Here is a tiny trained network, its code and every weight. The questions are about switching its units off for an input and a class, where a switched-off unit gives its printed mean instead of its output.

import numpy as np


def w(rows, s, z=0):
    codes = np.array(rows[::2]) - 128.0
    scale = np.full(codes.shape[1], s)
    scale[-1] = z or s
    return codes * scale


def f(y):
    return np.maximum(y, 0)


def log_softmax(a):
    a = a - a.max(-1, keepdims=True)
    return a - np.log(np.exp(a).sum(-1, keepdims=True))


def net(x, mask):
    res = np.array(x, float).reshape(1, 3) / 4 @ E
    y = f(res @ A[0][:, :-1].T + A[0][:, -1])
    res = res + np.where(mask, y, B[0][:, -1]) @ B[0][:, :-1]
    return log_softmax(res[-1] @ U[:, :-1].T + U[:, -1])


A, B = {}, {}
E = w([
[254,219,58,110],'x0',
[175,78,153,180],'x1',
[72,54,51,80],'x2',
],0.0086)
A[0] = w([
[160,204,227,176,191],'neuron 1',
[175,126,192,234,252],'neuron 2',
[130,69,60,126,184],'neuron 3',
[58,78,162,97,170],'neuron 4',
[70,136,146,140,80],'neuron 5',
[255,100,57,95,195],'neuron 6',
[121,198,191,154,154],'neuron 7',
[171,211,43,85,126],'neuron 8',
[63,123,197,130,135],'neuron 9',
[142,177,37,85,179],'neuron 10',
],0.0093,0.0031)
B[0] = w([
[79,206,114,54,237],'neuron 1',
[75,201,129,70,238],'neuron 2',
[2,235,57,90,198],'neuron 3',
[139,104,251,1,226],'neuron 4',
[154,104,179,127,165],'neuron 5',
[171,154,157,33,254],'neuron 6',
[48,187,70,48,191],'neuron 7',
[142,125,202,114,240],'neuron 8',
[191,99,175,27,205],'neuron 9',
[120,148,189,82,223],'neuron 10',
],0.0072,0.0077)
U = w([
[82,133,128,107,170],'0',
[191,99,222,109,81],'1',
[121,122,167,120,180],'2',
[129,105,119,130,124],'3',
[159,76,85,221,3],'4',
[154,76,89,254,14],'5',
[123,64,67,206,23],'6',
],0.012,0.0046)

Each question gives the input, the list of numbers given to net, and the class t.
The units are the neurons (one row each of A and B). Each row of codes is followed by its name. A weight is (code - 128) times the scale printed after its matrix; where a second scale follows, it is the last column's (A, B and U).
mask holds one flag per neuron, in row order. A switched-off neuron (its flag False) gives its mean, the last column of its row in B, instead of its output. The means were averaged over made-up inputs and are rounded, as every weight is.
A unit's drop is (log p(t) with every unit on - log p(t) with that unit switched off) / (log p(t) with every unit on - log p(t) with every unit switched off).
The circuit of an input: a set's keep is (log p(t) with only the set's units on - log p(t) with every unit switched off) / (log p(t) with every unit on - log p(t) with every unit switched off). Starting from all 10 units, units are removed one at a time, each time the one whose removal leaves the highest keep (on an exact tie, the one counted first), for as long as the keep stays at least 0.8.
units of the circuit, in order: the units of the circuit, biggest drop first
unit that matters most: the unit with the biggest drop
k most important neurons: the k neurons with the biggest drops, biggest first
drop when u is switched off: that unit's drop, to one decimal
input [4,-5,-8], class 0: units of the circuit, in order	(neuron 7; neuron 1)
input [-8,3,5], class 1: units of the circuit, in order	(neuron 4)
input [6,-5,0], class 1: units of the circuit, in order	(neuron 8; neuron 3)
input [-7,-6,5], class 1: units of the circuit, in order	(neuron 4; neuron 9)
input [5,7,-8], class 0: units of the circuit, in order	(neuron 1; neuron 2)
input [7,2,-7], class 0: units of the circuit, in order	(neuron 1; neuron 7)
input [6,-2,4], class 1: units of the circuit, in order	(neuron 8; neuron 6)
input [-6,3,2], class 1: units of the circuit, in order	(neuron 4; neuron 9)
input [-2,-4,-7], class 0: 2 most important neurons	(neuron 7; neuron 1)
input [8,-2,0], class 1: units of the circuit, in order	(neuron 8; neuron 6)
input [-8,1,2], class 1: 2 most important neurons	(neuron 4; neuron 9)
input [0,-1,0], class 3: drop when neuron 6 is switched off	0.1
input [-5,1,2], class 1: drop when neuron 7 is switched off	0.2
input [1,1,-1], class 3: unit that matters most	neuron 4
input [0,-1,1], class 3: drop when neuron 8 is switched off	0.1
input [7,-7,5], class 1: drop when neuron 1 is switched off	0.1
